Below are the code and all the weights of a small trained network. Each question names an input and a class and asks about switching units off, where a switched-off unit gives its printed mean instead of its output.

import numpy as np


def w(rows, s, z=0):
    codes = np.array(rows[::2]) - 128.0
    scale = np.full(codes.shape[1], s)
    scale[-1] = z or s
    return codes * scale


def norm(h):
    return h / np.sqrt((h * h).mean(-1, keepdims=True) + 1e-5)


def f(y):
    return y / 2 * (1 + np.tanh(0.7978845608 * (y + 0.044715 * y**3)))


def log_softmax(a):
    a = a - a.max(-1, keepdims=True)
    return a - np.log(np.exp(a).sum(-1, keepdims=True))


def net(x, mask):
    res = np.array(x, float).reshape(1, 5) / 4 @ E
    u = 0
    for l in range(2):
        y = f(norm(res) @ A[l][:, :-1].T + A[l][:, -1])
        res = res + np.where(mask[u : u + 7], y, B[l][:, -1]) @ B[l][:, :-1]
        u += 7
    return log_softmax(norm(res)[-1] @ U[:, :-1].T + U[:, -1])


A, B = {}, {}
E = w([
[110,118,110,124,120,130],'x0',
[104,189,59,100,203,116],'x1',
[125,126,128,126,128,131],'x2',
[169,163,132,51,53,48],'x3',
[254,69,44,109,147,87],'x4',
],0.0081)
A[0] = w([
[242,20,128,211,23,141,113],'0.n1',
[198,126,41,131,167,97,32],'0.n2',
[131,82,246,164,2,186,172],'0.n3',
[101,197,203,26,70,55,94],'0.n4',
[206,51,55,208,168,157,53],'0.n5',
[200,114,102,60,70,124,2],'0.n6',
[164,113,117,157,157,103,2],'0.n7',
],0.0082,0.0044)
B[0] = w([
[36,144,254,41,153,166,232],'0.n1',
[183,154,99,216,101,148,166],'0.n2',
[155,80,30,213,77,114,254],'0.n3',
[16,111,32,111,146,35,215],'0.n4',
[31,44,195,169,178,42,190],'0.n5',
[188,134,127,65,89,164,155],'0.n6',
[112,54,41,153,104,62,119],'0.n7',
],0.0077,0.0078)
A[1] = w([
[69,177,171,202,132,254,145],'1.n1',
[154,129,105,212,204,71,1],'1.n2',
[93,127,88,222,160,179,111],'1.n3',
[176,135,206,3,44,163,53],'1.n4',
[230,132,77,67,83,58,95],'1.n5',
[42,214,137,103,174,145,63],'1.n6',
[91,93,97,172,113,142,150],'1.n7',
],0.0095,0.0061)
B[1] = w([
[143,190,140,136,160,206,254],'1.n1',
[128,117,43,114,156,53,137],'1.n2',
[247,98,166,81,108,113,228],'1.n3',
[144,112,83,23,156,101,169],'1.n4',
[176,139,171,193,73,253,189],'1.n5',
[111,155,167,62,199,86,177],'1.n6',
[173,145,96,184,82,113,216],'1.n7',
],0.011,0.0064)
U = w([
[199,155,106,198,73,215,251],'0',
[67,110,82,163,28,88,123],'1',
[72,46,207,127,151,155,126],'2',
[149,96,127,1,85,142,127],'3',
[139,209,174,96,201,182,67],'4',
[57,207,71,59,137,73,59],'5',
[187,86,74,153,187,69,68],'6',
],0.021,0.003)

Each question gives the input, the list of numbers given to net, and the class t.
The units are the neurons (one row each of A and B). Each row of codes is followed by its name. A weight is (code - 128) times the scale printed after its matrix; where a second scale follows, it is the last column's (A, B and U).
mask holds one flag per neuron, layer by layer. A switched-off neuron (its flag False) gives its mean, the last column of its row in B, instead of its output. The means were averaged over made-up inputs and are rounded, as every weight is.
A unit's drop is (log p(t) with every unit on - log p(t) with that unit switched off) / (log p(t) with every unit on - log p(t) with every unit switched off).
The circuit of an input: a set's keep is (log p(t) with only the set's units on - log p(t) with every unit switched off) / (log p(t) with every unit on - log p(t) with every unit switched off). Starting from the 12 units with the biggest drops (on a tie, the unit counted first), units are removed one at a time, each time the one whose removal leaves the highest keep (on an exact tie, the one counted first), for as long as the keep stays at least 0.8.
units of the circuit, in order: the units of the circuit, biggest drop first
unit that matters most: the unit with the biggest drop
top k neurons: the k neurons with the biggest drops, biggest first
top k neurons in layer l: the k neurons of layer l with the biggest drops, biggest first
drop when u is switched off: that unit's drop, to one decimal
input [5,0,3,1,4], class 3: units of the circuit, in order : [0.n1]
input [-4,0,8,2,4], class 3: top 2 neurons : [0.n1 0.n3]
input [0,-4,4,-2,8], class 2: top 2 neurons in layer 0 : [0.n5 0.n1]
input [5,2,-3,-7,-5], class 4: top 2 neurons in layer 1 : [1.n6 1.n5]
input [-8,2,-6,5,-1], class 5: top 2 neurons in layer 0 : [0.n4 0.n3]
input [2,1,-3,-3,-2], class 4: top 2 neurons : [0.n3 1.n6]
input [-3,0,-5,-2,3], class 2: top 3 neurons : [0.n5 0.n1 0.n3]
input [-1,7,-4,-3,1], class 6: top 2 neurons : [0.n1 1.n2]
input [-7,-3,7,1,-3], class 1: top 2 neurons : [0.n4 1.n1]
input [6,-6,2,8,0], class 1: top 3 neurons in layer 1 : [1.n3 1.n6 1.n1]
input [-6,0,1,-4,3], class 2: top 2 neurons : [0.n5 0.n3]
input [-7,4,7,1,5], class 0: top 2 neurons : [1.n5 0.n4]
input [8,-7,3,2,1], class 3: top 2 neurons : [0.n1 1.n4]
input [-8,-7,3,6,-1], class 1: unit that matters most : 0.n3
input [0,-1,-1,0,1], class 2: top 2 neurons : [0.n5 0.n1]
input [1,-8,-2,3,-1], class 1: top 2 neurons : [0.n3 0.n1]
input [-4,-7,4,-4,5], class 2: drop when 0.n1 is switched off : 0.4
input [6,-4,8,-4,4], class 2: drop when 0.n1 is switched off : 0.1
input [-2,-5,2,-3,2], class 2: drop when 0.n2 is switched off : 0.0
input [-6,-3,2,-8,3], class 2: units of the circuit, in order : [0.n5]
input [-1,1,-3,-3,-1], class 4: drop when 1.n6 is switched off : 0.2
